Below is a small trained network, with its code and all its weights. Each question gives an input and a class and asks what happens when units are switched off, that is, made to give their printed mean instead of their output.

import numpy as np


def w(rows, s, z=0):
    codes = np.array(rows[::2]) - 128.0
    scale = np.full(codes.shape[1], s)
    scale[-1] = z or s
    return codes * scale


def norm(h):
    return h / np.sqrt((h * h).mean(-1, keepdims=True) + 1e-5)


def f(y):
    return np.maximum(y, 0)


def log_softmax(a):
    a = a - a.max(-1, keepdims=True)
    return a - np.log(np.exp(a).sum(-1, keepdims=True))


def net(x, mask):
    res = np.array(x, float).reshape(1, 2) / 4 @ E
    u = 0
    for l in range(3):
        y = f(norm(res) @ A[l][:, :-1].T + A[l][:, -1])
        res = res + np.where(mask[u : u + 5], y, B[l][:, -1]) @ B[l][:, :-1]
        u += 5
    return log_softmax(norm(res)[-1] @ U[:, :-1].T + U[:, -1])


A, B = {}, {}
E = w([
[162,57,64,63,125],'x0',
[43,173,2,127,172],'x1',
],0.0093)
A[0] = w([
[124,173,197,161,83,126],'L0N0',
[115,128,180,242,193,59],'L0N1',
[111,172,244,171,106,133],'L0N2',
[93,230,144,200,80,203],'L0N3',
[99,135,84,114,123,3],'L0N4',
],0.011,0.0043)
B[0] = w([
[242,61,165,127,65,212],'L0N0',
[213,77,88,87,87,193],'L0N1',
[233,54,144,198,1,250],'L0N2',
[33,119,48,138,96,254],'L0N3',
[202,132,194,159,121,155],'L0N4',
],0.0094,0.0076)
A[1] = w([
[174,185,198,94,183,10],'L1N0',
[198,252,219,220,2,159],'L1N1',
[199,170,182,106,195,2],'L1N2',
[126,129,76,140,64,92],'L1N3',
[40,101,115,185,138,193],'L1N4',
],0.0092,0.0052)
B[1] = w([
[20,243,173,168,83,128],'L1N0',
[131,1,188,211,84,254],'L1N1',
[104,148,131,168,80,129],'L1N2',
[3,105,128,137,14,197],'L1N3',
[99,222,208,121,106,198],'L1N4',
],0.0096,0.0065)
A[2] = w([
[106,161,220,161,241,3],'L2N0',
[190,94,182,93,174,128],'L2N1',
[182,129,71,151,251,3],'L2N2',
[208,158,151,52,159,73],'L2N3',
[101,118,18,54,121,149],'L2N4',
],0.012,0.0065)
B[2] = w([
[95,92,115,156,80,128],'L2N0',
[84,139,9,137,125,184],'L2N1',
[119,53,70,74,126,128],'L2N2',
[156,205,66,6,167,146],'L2N3',
[175,83,186,170,121,255],'L2N4',
],0.012,0.0084)
U = w([
[70,190,124,165,152,117],'0',
[129,170,211,102,248,3],'1',
[199,44,175,204,115,152],'2',
[150,186,142,131,180,3],'3',
[143,121,85,117,111,192],'4',
],0.016,0.0065)

Each question gives the input, the list of numbers given to net, and the class t.
The units are the neurons (one row each of A and B). Each row of codes is followed by its name. A weight is (code - 128) times the scale printed after its matrix; where a second scale follows, it is the last column's (A, B and U).
mask holds one flag per neuron, layer by layer. A switched-off neuron (its flag False) gives its mean, the last column of its row in B, instead of its output. The means were averaged over made-up inputs and are rounded, as every weight is.
A unit's drop is (log p(t) with every unit on - log p(t) with that unit switched off) / (log p(t) with every unit on - log p(t) with every unit switched off).
The circuit of an input: a set's keep is (log p(t) with only the set's units on - log p(t) with every unit switched off) / (log p(t) with every unit on - log p(t) with every unit switched off). Starting from the 12 units with the biggest drops (on a tie, the unit counted first), units are removed one at a time, each time the one whose removal leaves the highest keep (on an exact tie, the one counted first), for as long as the keep stays at least 0.8.
units of the circuit, in order: the units of the circuit, biggest drop first
k most important neurons: the k neurons with the biggest drops, biggest first
top k neurons in layer l: the k neurons of layer l with the biggest drops, biggest first
drop of u: that unit's drop, to one decimal
input [-2,3], class 0: top neuron in layer 1 : (L1N4)
input [1,6], class 0: 4 most important neurons : (L1N4; L0N1; L0N0; L0N2)
input [2,6], class 0: units of the circuit, in order : (L0N0; L1N4; L0N2)
input [-6,3], class 4: 3 most important neurons : (L0N3; L2N4; L1N3)
input [5,-3], class 4: 2 most important neurons : (L0N3; L0N2)
input [-6,4], class 4: 2 most important neurons : (L0N3; L0N1)
input [5,-5], class 4: 4 most important neurons : (L0N2; L0N3; L1N1; L0N0)
input [3,-2], class 4: top 2 neurons in layer 1 : (L1N3; L1N1)
input [7,-5], class 4: 2 most important neurons : (L0N3; L0N2)
input [6,-6], class 4: 3 most important neurons : (L0N2; L0N3; L1N1)
input [2,8], class 0: 2 most important neurons : (L0N0; L0N1)
input [0,6], class 0: 2 most important neurons : (L1N4; L0N2)
input [-3,2], class 4: top 3 neurons in layer 1 : (L1N3; L1N1; L1N4)
input [-5,3], class 4: units of the circuit, in order : (L0N3)
input [6,-5], class 4: drop of L0N3 : 0.8
input [0,7], class 0: drop of L0N2 : 0.1
input [0,0], class 0: drop of L0N2 : 0.8
